Each row is followed by roughly how far along a hidden order it lies, from 0 to 30. A new part has a new order.
[-0.60 -0.09  0.67 -0.12  0.52 -0.39 -0.88 -0.83 -1.61 -1.05  0.01  0.41
 -1.36  0.76  0.49  0.52 -0.47 -0.27 -0.19 -0.13 -1.00  1.37  0.82 -0.39
  2.31 -0.50  0.60 -0.27  1.49  1.35  3.95  4.91  4.50  2.59  2.25  2.00
  4.90  5.30  4.21  9.33  2.26  6.14  2.46  1.89  0.16  2.89  1.56  0.36
  0.30 -0.98]  21
[ 0.25  0.54  0.45 -1.23  0.36 -1.00 -0.80 -0.05  1.04 -0.11  0.05 -0.27
 -0.53 -0.86  0.09  0.13 -0.67  0.62  0.26 -0.10 -0.05 -0.68  0.44 -0.46
  0.89  0.37  1.67  1.70  1.45  1.94  3.59  9.99  5.20  4.60  2.40  1.39
  6.06  5.80  3.91  5.23  1.21  0.62 -0.82  0.38  0.01 -0.55  0.71 -0.15
  0.03 -0.33]  19
[ 3.23  2.63  3.72  3.89  1.49  3.47  2.06  1.36  0.29  0.35  0.00  0.02
  0.05  0.56 -0.27 -0.03 -0.16 -0.54  0.07  0.01  0.11  0.66  0.66  0.18
  0.74 -0.62 -0.73 -0.74  0.48  0.34  0.87 -0.83 -0.47  0.22  0.01  0.29
 -1.52 -1.18 -0.63  0.19  0.31  0.84 -0.49 -0.10 -0.34  0.74  0.14 -0.19
  0.31 -0.52]  0
[-0.21 -0.04 -0.34  0.12  0.02 -0.48  0.27  0.02  0.17 -0.21 -0.23 -0.12
 -0.04 -0.04 -0.05 -0.14  0.22  0.10  0.10  0.01  0.00  0.10 -0.03  0.27
  0.15 -0.29  0.00  0.09  0.07  0.00  0.27  0.94  0.32  0.36  0.47  0.20
 -0.47  0.11  0.98  2.82  1.62  4.46  3.24  3.56  1.84  4.89  6.01  4.81
  2.52  3.61]  27
[ 1.10  0.82  0.92  5.59  1.25  5.16  7.69  5.07  2.60  2.43  1.15  5.17
  2.18  5.03  3.01  1.47  0.69 -1.65 -0.89 -0.20 -1.84  1.83 -0.52  0.31
  2.92  2.30  1.70 -0.09  0.81  0.10  1.61 -5.19  0.82 -2.35  0.27  0.11
  0.41  0.53 -0.78 -1.24 -1.21  1.12  1.07 -1.55 -0.91  3.25 -1.92 -0.66
  0.03 -0.48]  4
[ 0.78  1.51  1.91  1.57  1.96  2.79  3.49  4.54  4.03  3.90  1.16  3.16
  1.00  3.33  3.09  2.10 -0.22  2.18  0.26 -0.03 -1.23  0.48  0.81 -0.86
  1.70 -0.85 -0.15 -0.24 -0.01  0.20  2.90  0.15 -0.07 -1.94 -0.65 -0.06
 -1.06  1.68 -0.04  2.58 -0.67 -1.34 -1.44 -0.54 -0.83  1.38  1.10  0.61
  0.35 -1.34]  4
[ 0.03  0.31 -0.29 -0.55  0.56 -2.45 -1.04 -1.24  0.31 -1.33  0.04  1.03
 -1.55  0.50  1.52  0.51 -1.72 -1.14 -0.40 -0.21 -1.95 -0.09  0.57 -1.03
  1.92  0.47  0.75 -1.00 -0.40 -0.15  3.14 -0.03  0.31 -3.25  0.05 -0.13
 -1.20  2.17  0.23  2.81 -1.05  2.13  0.38  1.86  0.57  5.79  4.67  4.90
  2.87  2.57]  28
[-0.18  0.32  1.17 -0.66  0.43  0.24 -1.52  0.76  0.23  1.21 -0.01 -1.54
 -0.21 -0.73 -1.44  0.00  0.11  1.31  0.74  0.30  1.85  0.24  1.01  0.16
 -1.22 -1.88 -1.71 -0.69  0.55  0.49 -0.61  1.68 -0.96  2.80 -0.40  0.34
 -0.91 -1.87  0.02  1.20  2.43  2.48  1.62  3.41  1.93  3.57  5.82  3.89
  2.69  3.55]  28
[ 0.40  0.99 -1.12 -2.39  0.47 -3.86 -1.52 -2.42  1.06 -3.21  0.15  2.02
 -2.45 -0.48  3.13  0.68 -2.99 -0.50 -0.92 -0.58 -4.07 -1.87 -0.46 -2.26
  3.19  0.02  2.39  1.38 -1.80 -0.86  3.24  1.49  0.44 -6.82 -1.61 -0.70
 -0.49  6.06  1.43  3.39 -3.25 -1.79 -2.79 -1.42 -0.88  3.25  5.00  4.06
  2.57  1.38]  30
[ 2.41  1.64  2.00  5.34  1.29  4.51  7.15  4.89  3.38  3.22  1.13  2.86
  2.51  2.28  1.46  0.06  0.60 -1.09 -0.45 -0.07 -0.61 -0.21 -0.72  0.24
  0.62  1.02  1.00  0.70  0.10 -0.11 -2.23 -2.49 -0.16 -1.67  0.01 -0.11
  2.57  0.43 -0.32 -2.16 -0.89 -0.16  1.04 -0.46 -0.02  0.68 -1.45  0.51
 -0.33  0.32]  3
[-0.25 -1.09 -1.14  1.54 -0.78  0.56  2.37  0.05 -0.25 -0.49 -0.06  1.02
  0.75  0.71  0.37  0.02  0.95 -1.36 -0.63 -0.08 -0.36  0.11 -1.17  0.72
  0.40  2.18  1.84  1.38  1.64  1.18  0.56  4.82  5.25  4.24  3.27  1.77
  8.18  5.31  4.24  4.75  1.97  3.99  3.61  1.20  0.33  0.69 -1.68  0.70
 -0.31  0.60]  20
[ 0.05  0.27 -0.52 -0.16  0.67 -0.83  0.80  1.05  2.41  1.69  1.24  3.79
  1.72  4.45  4.47  2.69  2.21  3.72  1.50  0.66 -1.23  0.95  0.56 -0.89
  2.25  0.98  0.97  0.48 -0.34 -0.03  2.14  0.31  0.60 -3.24 -0.75 -0.37
 -0.59  1.78  0.01  1.71 -1.17 -0.43 -0.88 -1.35 -1.01  0.50 -0.13  0.34
  0.16 -0.99]  7
[-0.72 -0.90 -1.70  1.16 -0.34 -0.04  2.21 -1.17 -1.41 -1.32  0.04  2.33
  0.24  1.84  1.48  0.23 -0.60 -2.57 -1.11 -0.26 -1.88  0.88 -0.65  0.15
  3.23  3.25  3.24  2.09  2.17  1.87  3.83  5.40  6.03  3.66  3.28  1.63
  6.96  6.51  3.00  4.42 -0.22  2.75  1.83 -1.04 -0.67  2.46 -1.63  1.38
  1.04 -0.52]  19
